Below is a small trained network, with its code and all its weights. Each question gives an input and a target symbol and asks what happens when units are switched off, that is, made to give their printed mean instead of their output.

import numpy as np


def w(rows, s, z=0):
    codes = np.array(rows[::2]) - 128.0
    scale = np.full(codes.shape[1], s)
    scale[-1] = z or s
    return codes * scale


def f(y):
    return np.maximum(y, 0)


def softmax(a):
    e = np.exp(a - a.max(-1, keepdims=True))
    return e / e.sum(-1, keepdims=True)


def log_softmax(a):
    a = a - a.max(-1, keepdims=True)
    return a - np.log(np.exp(a).sum(-1, keepdims=True))


def net(x, mask):
    ids = ['ΨΩβζμξτ'.index(c) for c in x.split()]
    T = len(ids)
    res = E[ids] + P[:T]
    u = 0
    for l in range(2):
        q, k, v = (res @ M[l].T for M in (Q, K, V))
        z = softmax(np.where(np.tri(T) > 0, q @ k.T / 4**0.5, -1e9)) @ v
        res = res + np.where(mask[u], z, O[l][:, -1]) @ O[l][:, :-1]
        u += 1
        y = f(res @ A[l][:, :-1].T + A[l][:, -1])
        res = res + np.where(mask[u : u + 4], y, B[l][:, -1]) @ B[l][:, :-1]
        u += 4
    return log_softmax(res[-1] @ U[:, :-1].T + U[:, -1])


Q, K, V, O, A, B = {}, {}, {}, {}, {}, {}
E = w([
[6,121,45,134,125],'Ψ',
[136,155,100,30,61],'Ω',
[214,104,187,74,83],'β',
[84,79,44,124,216],'ζ',
[140,148,144,109,60],'μ',
[168,107,98,58,148],'ξ',
[160,89,145,121,142],'τ',
],0.016)
P = w([
[57,39,76,194,58],'0',
[121,238,144,38,254],'1',
[164,112,191,193,116],'2',
[115,97,168,188,125],'3',
[109,234,146,39,246],'4',
[191,122,167,239,97],'5',
],0.009)
Q[0] = w([
[122,145,94,110,172],'0.h1',
[225,248,77,223,255],'0.h1',
[118,64,68,98,126],'0.h1',
[204,86,94,236,133],'0.h1',
],0.0067)
K[0] = w([
[122,51,64,196,164],'0.h1',
[120,253,73,204,198],'0.h1',
[134,91,105,117,125],'0.h1',
[189,97,170,130,178],'0.h1',
],0.0059)
V[0] = w([
[104,128,129,134,110],'0.h1',
[189,119,74,174,44],'0.h1',
[125,180,137,171,98],'0.h1',
[199,117,2,164,85],'0.h1',
],0.0078)
O[0] = w([
[3,28,170,73,65,130],'0.h1',
[29,72,106,251,149,133],'0.h1',
[208,194,87,58,239,5],'0.h1',
[2,55,188,134,141,185],'0.h1',
],0.0038,0.0022)
A[0] = w([
[143,241,172,118,145,154],'0.n1',
[141,117,131,214,171,157],'0.n2',
[143,158,140,106,255,3],'0.n3',
[110,185,108,198,51,63],'0.n4',
],0.0087,0.0039)
B[0] = w([
[52,86,150,50,188,253],'0.n1',
[116,158,185,173,218,180],'0.n2',
[72,173,188,67,2,217],'0.n3',
[51,172,231,131,180,170],'0.n4',
],0.0064,0.0032)
Q[1] = w([
[119,83,190,129,5],'1.h1',
[138,254,79,102,135],'1.h1',
[82,105,68,117,72],'1.h1',
[89,220,166,8,198],'1.h1',
],0.01)
K[1] = w([
[157,207,138,139,66],'1.h1',
[40,136,94,138,79],'1.h1',
[130,132,181,65,164],'1.h1',
[106,8,99,120,52],'1.h1',
],0.014)
V[1] = w([
[162,41,151,191,223],'1.h1',
[94,192,213,188,37],'1.h1',
[244,113,138,166,2],'1.h1',
[196,171,162,199,162],'1.h1',
],0.0084)
O[1] = w([
[145,32,159,98,243,156],'1.h1',
[10,120,134,86,23,150],'1.h1',
[160,52,53,26,33,125],'1.h1',
[2,57,152,107,146,1],'1.h1',
],0.0085,0.0055)
A[1] = w([
[168,101,109,183,245,1],'1.n1',
[252,91,173,58,76,64],'1.n2',
[147,84,145,64,141,96],'1.n3',
[31,197,168,1,172,117],'1.n4',
],0.0071,0.0065)
B[1] = w([
[14,130,146,2,154,193],'1.n1',
[103,118,53,147,72,254],'1.n2',
[129,90,143,144,170,196],'1.n3',
[146,51,135,201,66,237],'1.n4',
],0.0094,0.0079)
U = w([
[128,127,127,211,116,185],'Ψ',
[122,202,59,77,88,131],'Ω',
[110,86,48,124,100,91],'β',
[110,134,115,95,121,114],'ζ',
[77,115,191,144,56,33],'μ',
[211,132,2,141,177,253],'ξ',
[146,32,152,219,136,107],'τ',
],0.0082,0.0058)

Each question gives the input, a string of symbols that net reads in full, and the target symbol t.
The units are the heads (4 rows each of Q, K, V and O) and the neurons (one row each of A and B). Each row of codes is followed by its name. A weight is (code - 128) times the scale printed after its matrix; where a second scale follows, it is the last column's (O, A, B and U).
mask holds one flag per unit, layer by layer, with each layer's heads first. A switched-off unit (its flag False) gives its mean, the last column of its rows in O or B, instead of its output. The means were averaged over made-up inputs and are rounded, as every weight is.
A unit's drop is (log p(t) with every unit on - log p(t) with that unit switched off) / (log p(t) with every unit on - log p(t) with every unit switched off).
The circuit of an input: a set's keep is (log p(t) with only the set's units on - log p(t) with every unit switched off) / (log p(t) with every unit on - log p(t) with every unit switched off). Starting from all 10 units, units are removed one at a time, each time the one whose removal leaves the highest keep (on an exact tie, the one counted first), for as long as the keep stays at least 0.8.
units of the circuit, in order: the units of the circuit, biggest drop first
unit that matters most: the unit with the biggest drop
top k neurons: the k neurons with the biggest drops, biggest first
top k neurons in layer l: the k neurons of layer l with the biggest drops, biggest first
drop when u is switched off: that unit's drop, to one decimal
input Ψ β β τ ζ, target Ψ: top 2 neurons in layer 0 -> 0.n3, 0.n4
input τ ζ ξ Ψ μ, target τ: top 2 neurons -> 1.n4, 0.n1
input Ψ Ω ξ β ξ, target Ψ: unit that matters most -> 1.h1
input μ β μ β β, target μ: top 2 neurons -> 1.n4, 0.n4
input ξ τ Ψ ξ β μ, target μ: units of the circuit, in order -> 1.h1, 0.n4
input ξ μ Ψ Ψ, target Ψ: units of the circuit, in order -> 1.h1, 0.n1
input β μ β ζ τ, target β: units of the circuit, in order -> 1.h1, 0.n1, 1.n4, 0.n2
input μ τ ζ Ψ Ψ ζ, target ζ: units of the circuit, in order -> 1.n1, 1.h1, 0.n2
input μ Ω β β ζ, target μ: units of the circuit, in order -> 1.n4, 1.h1, 0.n3
input β ξ Ψ, target Ψ: top 2 neurons -> 0.n3, 0.n1
input ζ β μ Ψ β, target ζ: units of the circuit, in order -> 1.n1, 1.h1, 0.n3, 0.h1
input μ ξ τ Ω Ω, target μ: top 3 neurons -> 1.n4, 0.n4, 0.n1
input β ξ ζ ζ ζ, target β: top 2 neurons in layer 0 -> 0.n3, 0.n1
input β Ω β μ ζ, target β: top neuron -> 1.n4
input ζ τ ξ ξ ξ, target ζ: units of the circuit, in order -> 1.n1, 1.h1
input β ξ ξ ζ Ω, target β: top 3 neurons -> 1.n4, 0.n1, 1.n2
input β β β β ξ, target β: units of the circuit, in order -> 1.h1, 1.n4, 0.n1
input β ξ τ Ψ ζ β, target β: units of the circuit, in order -> 1.h1, 1.n2
input Ψ τ ξ β β, target Ψ: top 2 neurons in layer 0 -> 0.n4, 0.n1
input Ω β Ψ ξ τ, target Ω: top 2 neurons -> 0.n2, 1.n3
input Ψ Ω ζ Ψ β, target Ψ: top neuron in layer 0 -> 0.n4
input μ τ β ξ τ, target μ: top 4 neurons -> 1.n4, 0.n4, 0.n3, 0.n1
input ξ Ω ξ ξ β ζ, target ζ: top 2 neurons in layer 0 -> 0.n2, 0.n3
input Ψ Ψ Ω, target Ω: top 2 neurons in layer 1 -> 1.n4, 1.n3
input ξ ξ ζ β μ, target ξ: drop when 1.n1 is switched off -> 0.1
